m =
135  125  127  126  127  135  121  128  127  135
111  126  120  120  132  125  144  125  134  111
120  121  116  111  131  133  144  122  134  110
116  120  112  108  134  132  151  121  135  102
146  129  136  136  122  138  104  134  121  154
143  136  142  145  124  126  110  134  122  149
120  130  128  131  131  119  137  128  128  119
120  127  124  120  129  126  138  124  132  116
136  129  131  130  128  126  128  128  125  127
122  124  120  115  128  131  137  123  134  117
123  124  119  119  135  127  146  125  130  107
m[0,0]: 135
m[9,0]: 122
m[7,0]: 120
m[8,5]: 126
m[7,4]: 129
m[:, 0]: [135, 111, 120, 116, 146, 143, 120, 120, 136, 122, 123]
m[10,2]: 119
m[7,2]: 124
m[4,9]: 154
m[3,4]: 134
m[1,3]: 120
m[:, 4]: [127, 132, 131, 134, 122, 124, 131, 129, 128, 128, 135]
m[9,7]: 123
m[1,1]: 126
m[2,0]: 120
m[5,3]: 145
m[3,9]: 102
m[1,2]: 120
m[9]: [122, 124, 120, 115, 128, 131, 137, 123, 134, 117]
m[:, 5]: [135, 125, 133, 132, 138, 126, 119, 126, 126, 131, 127]
m[8,2]: 131
m[:, 1]: [125, 126, 121, 120, 129, 136, 130, 127, 129, 124, 124]
m[10]: [123, 124, 119, 119, 135, 127, 146, 125, 130, 107]
m[6,9]: 119
m[10,8]: 130
m[3,3]: 108
m[2]: [120, 121, 116, 111, 131, 133, 144, 122, 134, 110]
m[2,5]: 133
m[5,7]: 134
m[9,6]: 137
m[8,3]: 130
m[0]: [135, 125, 127, 126, 127, 135, 121, 128, 127, 135]
m[5,9]: 149
m[7,9]: 116

W =
[[122 103 136 146 140 131 145 128 129 115 137 128]
 [133 109 123 141 131 135 147 135 124 105 135 130]
 [105 130 128 133 128 126 134 125 127 140 132 127]]
Rows and columns are counted from 0.
row 0 col 0	122
row 0 col 3	146
row 0 col 4	140
row 1 col 10	135
row 0 col 8	129
row 2 col 7	125
row 2 col 8	127
row 2 col 5	126
row 0 col 2	136
row 1 col 8	124
row 1 col 9	105
row 2 col 11	127

M = 157,144,119,124,132,134,124,133,155,119,153,141,111
M[0] = 157
M[4] = 132
M[7] = 133
M[8] = 155

A =
[[121 151 130 139 125 126 115 106]
 [117 131 123 124 132 122 139 148]
 [128 134 116 121 132 128 126 123]
 [133 131 119 151 124 133 149 132]]
A[0][0] -> 121
A[2][3] -> 121
A[1][6] -> 139
A[1][2] -> 123
A[2][5] -> 128
A[1] -> [117, 131, 123, 124, 132, 122, 139, 148]
A[:, 6] -> [115, 139, 126, 149]
A[3][3] -> 151
A[0][2] -> 130
A[0][6] -> 115

X = [141 155 121 146 122 133 123 106 141 126]
X[0]	141
X[1]	155
X[2]	121

B = [[124, 126, 136, 122, 121, 130, 115, 141, 133, 123, 112, 128], [133, 120, 139, 124, 124, 131, 117, 145, 134, 126, 112, 130], [123, 145, 129, 148, 113, 113, 119, 154, 108, 135, 136, 129], [126, 146, 134, 145, 139, 142, 132, 121, 131, 130, 122, 131], [131, 136, 139, 142, 145, 148, 131, 114, 135, 130, 117, 133], [115, 139, 146, 138, 116, 139, 136, 119, 146, 129, 138, 117], [129, 128, 113, 129, 142, 128, 129, 135, 124, 115, 127, 138], [137, 119, 105, 115, 138, 127, 129, 132, 112, 119, 129, 141]]
Indices start at 0.
(0, 0) -> 124
(7, 10) -> 129
(0, 7) -> 141
(7, 3) -> 115
(3, 1) -> 146
(3, 7) -> 121
(4, 5) -> 148
(3, 6) -> 132
(2, 1) -> 145
(7, 9) -> 119
(7, 6) -> 129
(6, 0) -> 129
(5, 5) -> 139
(4, 3) -> 142
(5, 6) -> 136
(0, 9) -> 123
(6, 11) -> 138
(2, 3) -> 148
(4, 9) -> 130
(0, 4) -> 121
(6, 7) -> 135
(4, 1) -> 136
(0, 8) -> 133
(3, 9) -> 130
(3, 5) -> 142
(5, 8) -> 146
(4, 2) -> 139
(1, 10) -> 112
(6, 2) -> 113
(1, 4) -> 124
(7, 4) -> 138
(4, 7) -> 114
(5, 9) -> 129

grid =
128  124  131  140  129  138  126  119  130  129
128  123  129  118  126  142  128  105  131  144
123  126  132  135  132  134  128  143  129  126
128  132  132  140  130  117  130  107  130  126
132  124  132  108  131  123  127  140  129  132
127  124  129  130  129  112  127  121  122  117
128  122  126  134  128  105  127  140  127  130
125  134  123  121  125  123  126  124  131  119
127  131  133  137  135  132  130  144  130  135
126  131  130  123  134  119  126  141  128  134
130  128  130  138  134  122  128  142  130  140
129  140  130  130  131  127  129  132  128  122
131  132  128  143  128  119  127  120  126  122
136  136  123  130  134  120  127  115  131  125
131  133  126  129  131  114  129  139  130  121
136  125  124  119  131  131  129  113  129  128
grid[0][0]: 128
grid[7][9]: 119
grid[2][3]: 135
grid[1][8]: 131
grid[5][7]: 121
grid[0]: [128, 124, 131, 140, 129, 138, 126, 119, 130, 129]
grid[10][0]: 130
grid[14][1]: 133
grid[:, 3]: [140, 118, 135, 140, 108, 130, 134, 121, 137, 123, 138, 130, 143, 130, 129, 119]
grid[:, 6]: [126, 128, 128, 130, 127, 127, 127, 126, 130, 126, 128, 129, 127, 127, 129, 129]
grid[:, 2]: [131, 129, 132, 132, 132, 129, 126, 123, 133, 130, 130, 130, 128, 123, 126, 124]
grid[3]: [128, 132, 132, 140, 130, 117, 130, 107, 130, 126]
grid[5][4]: 129
grid[8][8]: 130
grid[9][3]: 123
grid[10][7]: 142
grid[7][4]: 125
grid[:, 5]: [138, 142, 134, 117, 123, 112, 105, 123, 132, 119, 122, 127, 119, 120, 114, 131]
grid[3][7]: 107
grid[12][8]: 126
grid[15][4]: 131
grid[0][4]: 129
grid[7][5]: 123
grid[15][8]: 129
grid[:, 1]: [124, 123, 126, 132, 124, 124, 122, 134, 131, 131, 128, 140, 132, 136, 133, 125]
grid[7][1]: 134
grid[11][8]: 128
grid[11][5]: 127
grid[1][5]: 142
grid[11][2]: 130
grid[:, 7]: [119, 105, 143, 107, 140, 121, 140, 124, 144, 141, 142, 132, 120, 115, 139, 113]
grid[9][5]: 119
grid[9][9]: 134

arr =
[[154 119 141 119 145 110 111 121 148 142 137]
 [122 117 120 132 117 129 120 129 118 133 118]
 [125 124 131 130 124 133 127 129 125 122 126]
 [143 114 134 132 131 125 113 131 135 142 127]
 [135 110 123 124 125 116 109 125 128 132 120]
 [133 110 122 135 123 128 115 138 126 126 116]]
arr[0,0]	154
arr[:, 8]	[148, 118, 125, 135, 128, 126]
arr[:, 2]	[141, 120, 131, 134, 123, 122]
arr[5]	[133, 110, 122, 135, 123, 128, 115, 138, 126, 126, 116]
arr[2,10]	126
arr[4,8]	128
arr[3,7]	131
arr[3,4]	131
arr[:, 7]	[121, 129, 129, 131, 125, 138]
arr[0,3]	119
arr[0,10]	137
arr[4,2]	123
arr[3,10]	127
arr[3,6]	113
arr[:, 9]	[142, 133, 122, 142, 132, 126]
arr[1,5]	129
arr[4]	[135, 110, 123, 124, 125, 116, 109, 125, 128, 132, 120]
arr[3]	[143, 114, 134, 132, 131, 125, 113, 131, 135, 142, 127]
arr[3,3]	132
arr[2,5]	133
arr[2]	[125, 124, 131, 130, 124, 133, 127, 129, 125, 122, 126]
